Below is a small trained network, with its code and all its weights. Each question gives an input and a class and asks what happens when units are switched off, that is, made to give their printed mean instead of their output.

import numpy as np


def w(rows, s, z=0):
    codes = np.array(rows[::2]) - 128.0
    scale = np.full(codes.shape[1], s)
    scale[-1] = z or s
    return codes * scale


def f(y):
    return y / 2 * (1 + np.tanh(0.7978845608 * (y + 0.044715 * y**3)))


def log_softmax(a):
    a = a - a.max(-1, keepdims=True)
    return a - np.log(np.exp(a).sum(-1, keepdims=True))


def net(x, mask):
    res = np.array(x, float).reshape(1, 3) / 4 @ E
    y = f(res @ A[0][:, :-1].T + A[0][:, -1])
    res = res + np.where(mask, y, B[0][:, -1]) @ B[0][:, :-1]
    return log_softmax(res[-1] @ U[:, :-1].T + U[:, -1])


A, B = {}, {}
E = w([
[110,58,213,179,175,3,52],'x0',
[100,97,3,36,160,72,86],'x1',
[192,91,106,162,184,149,181],'x2',
],0.012)
A[0] = w([
[102,200,100,80,63,136,95,190],'neuron 1',
[130,176,49,90,84,164,91,172],'neuron 2',
[172,73,24,64,202,70,75,190],'neuron 3',
[92,140,84,102,157,113,166,103],'neuron 4',
[87,137,183,109,96,201,184,203],'neuron 5',
[140,180,255,157,115,107,95,204],'neuron 6',
[199,169,99,164,134,221,150,222],'neuron 7',
[215,131,91,193,205,122,205,202],'neuron 8',
[172,220,135,126,155,178,201,134],'neuron 9',
[100,133,53,96,224,78,59,224],'neuron 10',
[196,138,109,117,25,176,161,141],'neuron 11',
[60,128,220,183,116,69,15,255],'neuron 12',
],0.0099,0.0038)
B[0] = w([
[22,114,120,201,66,138,51,190],'neuron 1',
[117,99,87,119,35,150,99,203],'neuron 2',
[175,162,32,58,86,125,113,241],'neuron 3',
[126,126,100,137,92,120,122,155],'neuron 4',
[91,122,149,238,149,199,134,193],'neuron 5',
[103,171,161,254,196,84,97,211],'neuron 6',
[136,71,204,114,183,185,212,221],'neuron 7',
[233,66,219,78,47,35,135,210],'neuron 8',
[129,82,140,125,158,150,216,207],'neuron 9',
[143,227,37,79,105,93,154,224],'neuron 10',
[81,78,161,142,129,134,164,201],'neuron 11',
[168,214,111,141,178,64,53,247],'neuron 12',
],0.0087,0.016)
U = w([
[201,77,180,108,155,135,198,130],'0',
[59,76,152,108,47,111,66,59],'1',
[69,79,129,126,84,193,163,127],'2',
[120,116,116,96,137,132,119,3],'3',
[245,112,102,83,71,99,157,111],'4',
[122,174,15,80,88,120,115,148],'5',
[133,185,144,169,161,93,61,236],'6',
],0.011,0.0036)

Each question gives the input, the list of numbers given to net, and the class t.
The units are the neurons (one row each of A and B). Each row of codes is followed by its name. A weight is (code - 128) times the scale printed after its matrix; where a second scale follows, it is the last column's (A, B and U).
mask holds one flag per neuron, in row order. A switched-off neuron (its flag False) gives its mean, the last column of its row in B, instead of its output. The means were averaged over made-up inputs and are rounded, as every weight is.
A unit's drop is (log p(t) with every unit on - log p(t) with that unit switched off) / (log p(t) with every unit on - log p(t) with every unit switched off).
The circuit of an input: a set's keep is (log p(t) with only the set's units on - log p(t) with every unit switched off) / (log p(t) with every unit on - log p(t) with every unit switched off). Starting from all 12 units, units are removed one at a time, each time the one whose removal leaves the highest keep (on an exact tie, the one counted first), for as long as the keep stays at least 0.8.
circuit, biggest first: the units of the circuit, biggest drop first
top k neurons: the k neurons with the biggest drops, biggest first
drop of u: that unit's drop, to one decimal
input [-7,-5,0], class 2: circuit, biggest first -> (neuron 5)
input [-2,1,-1], class 2: top 3 neurons -> (neuron 12; neuron 3; neuron 10)
input [6,4,-7], class 5: top 3 neurons -> (neuron 10; neuron 3; neuron 5)
input [-2,-4,-1], class 0: top 3 neurons -> (neuron 2; neuron 1; neuron 7)
input [3,1,2], class 5: circuit, biggest first -> (neuron 7; neuron 6)
input [-1,-1,-1], class 2: top 2 neurons -> (neuron 12; neuron 8)
input [-3,7,8], class 4: top 2 neurons -> (neuron 8; neuron 1)
input [-3,7,7], class 4: top 2 neurons -> (neuron 8; neuron 1)
input [-6,8,8], class 4: top 2 neurons -> (neuron 8; neuron 7)
input [-2,0,-8], class 1: drop of neuron 1 -> 0.2
input [-6,-1,2], class 2: drop of neuron 7 -> -0.1
input [4,-1,8], class 4: drop of neuron 8 -> 0.5
input [5,5,6], class 5: drop of neuron 3 -> 0.4
input [-7,-6,-1], class 2: top neuron -> (neuron 5)
